[[4 5 5 3 5 3 4 5 4 4 5 3 3 4 5 4]
 [5 3 5 4 2 5 6 5 4 4 3 5 5 5 4 4]
 [4 5 1 4 5 4 4 4 3 5 3 6 5 4 4 4]
 [4 4 4 4 4 4 4 4 3 4 3 5 4 4 4 4]
 [5 5 6 3 4 4 4 4 3 4 5 4 3 5 4 7]
 [4 5 8 6 3 5 4 4 6 4 4 5 3 4 4 1]] | 4

[[71 46 59 45 86 54 96 11 39 21 64 94]
 [69 47 60 51 84 57 92  8 35 22 64 89]
 [84 27 95  9 30 72 74 46 58  1 88 63]
 [66 48 61 58 79 61 85  5 29 22 63 81]
 [83 28 93 11 31 72 73 45 56  1 87 63]
 [65 45 63 59 65 66 73  5 27 17 66 70]
 [78 31 84 24 38 70 70 34 49  3 82 64]
 [76 33 79 31 42 70 69 27 45  6 78 64]] | 94

[[4 5 5 4 4 5 5 5 5 5 5 5]
 [7 2 5 4 4 6 6 8 5 4 5 6]
 [5 4 5 5 5 5 5 4 6 5 4 5]
 [4 5 5 6 5 6 5 5 5 5 5 7]
 [5 4 5 5 4 4 7 4 4 5 5 4]
 [5 4 5 4 4 6 5 6 4 5 6 5]
 [5 5 5 4 4 4 4 4 4 4 5 5]
 [5 4 5 4 5 6 4 4 5 5 5 5]
 [5 6 5 5 5 6 5 4 4 4 4 6]
 [5 5 4 5 5 5 5 5 5 5 5 5]] | 5

[[2968 9851 7283 4483 5063 8508 7563 4792 5746 3878 7432 7090 7999 4629
  7985]
 [5951 5586 7381 3968 4013 4706 7434 4273 4582 6190 7020 7002 4848 3302
  4882]
 [8276 3128 5028 7908 7907 4417 4740 7681 7787 7898 4347 4411 4346 6624
  4021]
 [7916 4294 6912 4688 4724 4363 7190 4671 5030 7921 7428 6958 3619 8074
  3974]
 [6255 6589 5854 6841 5640 6779 6331 5669 5530 6038 5861 5744 7021 1796
  6768]
 [7648 4099 5114 7834 7083 4083 5402 7057 6772 7374 4681 5651 4432 3196
  4747]
 [5628 6639 5792 5316 5853 5234 6343 6217 6228 5829 5833 5828 5490 6403
  5920]
 [5727 6413 6575 4890 4796 5779 6050 4467 4044 6042 7005 6559 5908 4201
  6053]
 [6647 5142 4766 8019 8758 5869 4710 8929 9379 6219 3626 4548 5471 3913
  5877]
 [5370 6014 4101 7927 8322 6341 4521 7895 7433 5671 3906 4446 6198 7121
  6218]
 [9473 1967 5430 6721 5955 2993 5271 5760 5605 8854 4389 5426 3228 4546
  2919]] | 7985

[[ 81 121 116 104 125  98 119 108 116 125 130 103]
 [ 55 140  88 169 125 127 107 105 104 104 114  99]
 [226 166  88 166 106  69 117  76 134 125 127  65]
 [143  81 103  66  99 186 122  95 123 166  48  82]
 [ 40 184 140 100 118 187 116  89 119  97 199 114]
 [178 140 138 145  96 114 114  15 132 121  85  48]
 [116 102  98 121  97 125 112 136 121 102 114 112]] | 103

[[ 152 -161  474  361 -299 -114 -510   16 -300   19  241  191 -288 -211
  -219  296]
 [-370   48 -366  323  405 -371  400 -509 -176 -527  123  584 -105   93
   376 -793]
 [ -34 -162 -233 -638  -42  377  274  467  292  525 -520 -480   59  -26
   -35  295]
 [ -22   34 -106  222  444  222  759  349  144  400   -1  643  -72  236
   608 -149]
 [-250   85 -246  406  505 -177  573 -245  -51 -242  170  727  -65  183
   520 -599]
 [-363   60 -364  329  423 -354  414 -488 -153 -507  135  597  -87  100
   388 -770]
 [ 125 -178  385  326 -294 -100 -421   44 -300   50  183  198 -318 -186
  -164  208]] | 296

[[4795 5241 6921 7923 5609 8097 8157 7632]
 [1847 6035 5771 5850 1893 4725 2717 6196]
 [4758 5214 6860 7952 5641 8118 8198 7647]
 [4787 5241 6913 7930 5613 8101 8162 7637]
 [1789 6071 5692 5838 1880 4669 2631 6188]
 [4776 5242 6930 7930 5590 8100 8151 7641]
 [9288 6876 5358 5422 9294 5792 6971 5345]
 [1789 6052 5768 5865 1848 4717 2677 6215]
 [4806 5230 6902 7932 5642 8110 8188 7634]
 [4531 5233 6953 7978 5364 8092 8034 7699]] | 7632
---
[[-65.13, 161.12, -133.39, -44.62, 5.48],
 [114.43, -114.35, 203.22, 56.76, 102.25],
 [-29.22, -11.04, 142.80, 208.84, 108.70]] ==> 208.84

[-0.010, -1.659, -0.180, 1.325] ==> -0.180

[-0.10, 0.16, 0.03, -0.02, 0.09, 0.00] ==> 0.09

[-0.03, 0.10, -0.01, -0.17] ==> -0.01

[0.97, -1.27, -0.58, -0.79, -0.67, 1.85] ==> -0.67

[[0.17, 0.06, 0.06, 0.05, 0.07, 0.04],
 [0.24, 0.06, 0.06, 0.05, 0.07, 0.05],
 [-0.14, 0.06, 0.06, 0.06, 0.07, 0.04]] ==> 0.07

[[-1.342, 0.416, 0.829, -0.972, -0.391, 1.063],
 [-1.582, -1.728, 0.222, 0.128, 0.346, 0.334],
 [-1.839, 0.039, 0.634, -0.964, 0.262, 1.242]] ==> 0.262

[[0.055, -0.148, -0.016, -0.035],
 [0.189, -0.142, -0.164, 0.012]] ==> -0.164

[[-0.136, -0.270, -0.906, -1.121],
 [-0.280, -0.244, 0.052, 0.563],
 [1.551, -0.302, 0.242, -1.568]] ==> 0.242
